Below is a small trained network, with its code and all its weights. Each question gives an input and a class and asks what happens when units are switched off, that is, made to give their printed mean instead of their output.

import numpy as np


def w(rows, s, z=0):
    codes = np.array(rows[::2]) - 128.0
    scale = np.full(codes.shape[1], s)
    scale[-1] = z or s
    return codes * scale


def f(y):
    return np.maximum(y, 0)


def log_softmax(a):
    a = a - a.max(-1, keepdims=True)
    return a - np.log(np.exp(a).sum(-1, keepdims=True))


def net(x, mask):
    res = np.array(x, float).reshape(1, 2) / 4 @ E
    y = f(res @ A[0][:, :-1].T + A[0][:, -1])
    res = res + np.where(mask, y, B[0][:, -1]) @ B[0][:, :-1]
    return log_softmax(res[-1] @ U[:, :-1].T + U[:, -1])


A, B = {}, {}
E = w([
[58,65,172,117,69,167,106,147,219],'x0',
[57,165,54,239,130,197,66,73,7],'x1',
],0.014)
A[0] = w([
[179,91,138,141,111,113,147,101,192,171],'neuron 1',
[51,178,103,197,140,157,105,145,126,253],'neuron 2',
[124,178,126,109,134,87,126,174,174,95],'neuron 3',
[25,47,204,124,113,254,114,135,180,143],'neuron 4',
[145,165,144,98,117,99,108,172,161,74],'neuron 5',
[159,73,146,93,157,95,110,161,129,75],'neuron 6',
[78,40,83,149,125,142,54,72,55,3],'neuron 7',
[142,149,95,107,142,48,157,177,203,2],'neuron 8',
[58,63,210,146,28,148,130,113,175,126],'neuron 9',
[242,210,171,142,224,77,178,81,91,244],'neuron 10',
[138,85,191,94,231,75,164,108,134,19],'neuron 11',
[106,52,140,197,92,159,86,125,192,19],'neuron 12',
[106,148,182,135,186,5,192,205,186,223],'neuron 13',
[169,250,135,156,133,66,138,192,75,7],'neuron 14',
],0.0079,0.0068)
B[0] = w([
[112,134,30,131,112,166,193,164,108,192],'neuron 1',
[72,126,19,103,170,182,227,186,200,242],'neuron 2',
[95,106,159,80,137,136,151,168,82,163],'neuron 3',
[190,193,101,118,129,200,64,82,150,245],'neuron 4',
[117,75,143,62,156,195,176,125,89,163],'neuron 5',
[151,74,86,115,186,177,100,158,74,167],'neuron 6',
[102,48,113,36,182,176,174,108,21,200],'neuron 7',
[122,89,102,44,131,223,152,65,29,179],'neuron 8',
[169,211,128,126,107,170,46,119,131,226],'neuron 9',
[164,181,128,154,152,176,36,111,219,247],'neuron 10',
[145,129,187,27,140,168,161,110,44,170],'neuron 11',
[141,151,254,13,110,230,84,81,36,174],'neuron 12',
[104,84,85,124,167,218,134,148,176,248],'neuron 13',
[191,166,193,23,74,195,46,41,9,168],'neuron 14',
],0.0084,0.015)
U = w([
[214,204,154,109,128,163,35,40,91,86],'0',
[97,48,103,89,176,173,196,114,67,86],'1',
[123,170,70,179,155,147,132,190,255,250],'2',
[117,139,186,124,110,23,140,109,117,99],'3',
[146,85,189,146,73,113,144,137,54,106],'4',
[114,97,153,136,82,63,111,150,101,103],'5',
[113,147,192,134,57,5,139,93,131,100],'6',
[93,94,201,133,91,5,159,130,72,112],'7',
],0.0095,0.013)

Each question gives the input, the list of numbers given to net, and the class t.
The units are the neurons (one row each of A and B). Each row of codes is followed by its name. A weight is (code - 128) times the scale printed after its matrix; where a second scale follows, it is the last column's (A, B and U).
mask holds one flag per neuron, in row order. A switched-off neuron (its flag False) gives its mean, the last column of its row in B, instead of its output. The means were averaged over made-up inputs and are rounded, as every weight is.
A unit's drop is (log p(t) with every unit on - log p(t) with that unit switched off) / (log p(t) with every unit on - log p(t) with every unit switched off).
The circuit of an input: a set's keep is (log p(t) with only the set's units on - log p(t) with every unit switched off) / (log p(t) with every unit on - log p(t) with every unit switched off). Starting from the 12 units with the biggest drops (on a tie, the unit counted first), units are removed one at a time, each time the one whose removal leaves the highest keep (on an exact tie, the one counted first), for as long as the keep stays at least 0.8.
units of the circuit, in order: the units of the circuit, biggest drop first
most important unit: the unit with the biggest drop
top k neurons: the k neurons with the biggest drops, biggest first
drop when u is switched off: that unit's drop, to one decimal
input [2,6], class 1: units of the circuit, in order	[neuron 7]
input [4,-4], class 0: top 3 neurons	[neuron 2; neuron 9; neuron 4]
input [2,3], class 2: units of the circuit, in order	[neuron 8; neuron 14]
input [5,-5], class 0: top 3 neurons	[neuron 9; neuron 2; neuron 4]
input [4,-3], class 0: top 4 neurons	[neuron 2; neuron 9; neuron 4; neuron 12]
input [4,-6], class 1: top 2 neurons	[neuron 10; neuron 13]
input [8,-7], class 0: top 2 neurons	[neuron 9; neuron 4]
input [-1,-3], class 2: top 2 neurons	[neuron 7; neuron 12]
input [4,-2], class 0: top 4 neurons	[neuron 2; neuron 9; neuron 4; neuron 12]
input [3,-1], class 2: top 2 neurons	[neuron 14; neuron 8]
input [1,6], class 1: drop when neuron 7 is switched off	0.4
input [1,3], class 2: drop when neuron 5 is switched off	0.2
input [5,-2], class 0: drop when neuron 2 is switched off	0.8
input [6,3], class 0: most important unit	neuron 12
